Below are the code and all the weights of a small trained network. Each question names an input and a class and asks about switching units off, where a switched-off unit gives its printed mean instead of its output.

import numpy as np


def w(rows, s, z=0):
    codes = np.array(rows[::2]) - 128.0
    scale = np.full(codes.shape[1], s)
    scale[-1] = z or s
    return codes * scale


def norm(h):
    return h / np.sqrt((h * h).mean(-1, keepdims=True) + 1e-5)


def f(y):
    return np.maximum(y, 0)


def log_softmax(a):
    a = a - a.max(-1, keepdims=True)
    return a - np.log(np.exp(a).sum(-1, keepdims=True))


def net(x, mask):
    res = np.array(x, float).reshape(1, 2) / 4 @ E
    u = 0
    for l in range(2):
        y = f(norm(res) @ A[l][:, :-1].T + A[l][:, -1])
        res = res + np.where(mask[u : u + 7], y, B[l][:, -1]) @ B[l][:, :-1]
        u += 7
    return log_softmax(norm(res)[-1] @ U[:, :-1].T + U[:, -1])


A, B = {}, {}
E = w([
[112,226,1,104,121,171],'x0',
[81,132,106,253,242,26],'x1',
],0.0047)
A[0] = w([
[70,213,115,166,175,64,38],'0.n1',
[141,151,174,170,102,37,125],'0.n2',
[163,159,91,58,100,129,4],'0.n3',
[165,4,151,132,155,117,140],'0.n4',
[187,129,160,193,123,95,58],'0.n5',
[103,203,97,180,198,165,72],'0.n6',
[172,189,133,108,79,149,46],'0.n7',
],0.011,0.0034)
B[0] = w([
[36,254,162,223,239,229,254],'0.n1',
[177,133,78,167,7,206,217],'0.n2',
[167,93,41,161,127,152,194],'0.n3',
[106,137,216,77,136,6,248],'0.n4',
[117,136,51,80,135,182,185],'0.n5',
[95,29,200,140,115,37,233],'0.n6',
[117,143,71,194,105,155,192],'0.n7',
],0.0078,0.0069)
A[1] = w([
[193,125,52,103,101,145,66],'1.n1',
[113,186,127,209,146,109,102],'1.n2',
[142,119,145,98,170,142,1],'1.n3',
[80,227,141,163,150,136,141],'1.n4',
[120,55,161,118,157,117,79],'1.n5',
[193,120,9,126,69,160,90],'1.n6',
[99,98,72,84,177,84,89],'1.n7',
],0.014,0.0064)
B[1] = w([
[154,174,9,76,118,231,185],'1.n1',
[12,38,99,115,128,149,233],'1.n2',
[64,196,71,72,181,155,128],'1.n3',
[75,10,132,182,178,217,249],'1.n4',
[160,186,162,161,131,28,148],'1.n5',
[175,238,2,85,54,217,232],'1.n6',
[187,124,100,117,214,218,130],'1.n7',
],0.011)
U = w([
[155,148,163,191,184,140,3],'0',
[144,130,220,74,74,28,241],'1',
[161,207,52,77,71,197,233],'2',
[4,13,159,209,187,199,124],'3',
],0.014,0.0061)

Each question gives the input, the list of numbers given to net, and the class t.
The units are the neurons (one row each of A and B). Each row of codes is followed by its name. A weight is (code - 128) times the scale printed after its matrix; where a second scale follows, it is the last column's (A, B and U).
mask holds one flag per neuron, layer by layer. A switched-off neuron (its flag False) gives its mean, the last column of its row in B, instead of its output. The means were averaged over made-up inputs and are rounded, as every weight is.
A unit's drop is (log p(t) with every unit on - log p(t) with that unit switched off) / (log p(t) with every unit on - log p(t) with every unit switched off).
unit that matters most: the unit with the biggest drop
top k neurons: the k neurons with the biggest drops, biggest first
top k neurons in layer l: the k neurons of layer l with the biggest drops, biggest first
drop when u is switched off: that unit's drop, to one decimal
input [-6,-1], class 1: unit that matters most : 0.n1
input [-5,0], class 1: top 2 neurons in layer 0 : [0.n4; 0.n1]
input [-3,-4], class 1: top 3 neurons : [0.n1; 1.n4; 1.n6]
input [8,0], class 3: top 2 neurons : [0.n2; 0.n6]
input [-4,-7], class 1: top 3 neurons in layer 0 : [0.n1; 0.n2; 0.n5]
input [-5,2], class 1: top 2 neurons in layer 0 : [0.n1; 0.n4]
input [0,0], class 0: top 3 neurons in layer 1 : [1.n2; 1.n6; 1.n4]
input [-1,0], class 1: top 2 neurons : [0.n1; 0.n4]
input [-8,4], class 1: top 3 neurons : [0.n1; 0.n4; 1.n4]
input [-3,-1], class 1: drop when 0.n1 is switched off : 0.8
input [0,-1], class 2: drop when 0.n1 is switched off : 1.5
input [-5,-6], class 1: drop when 1.n6 is switched off : 0.1
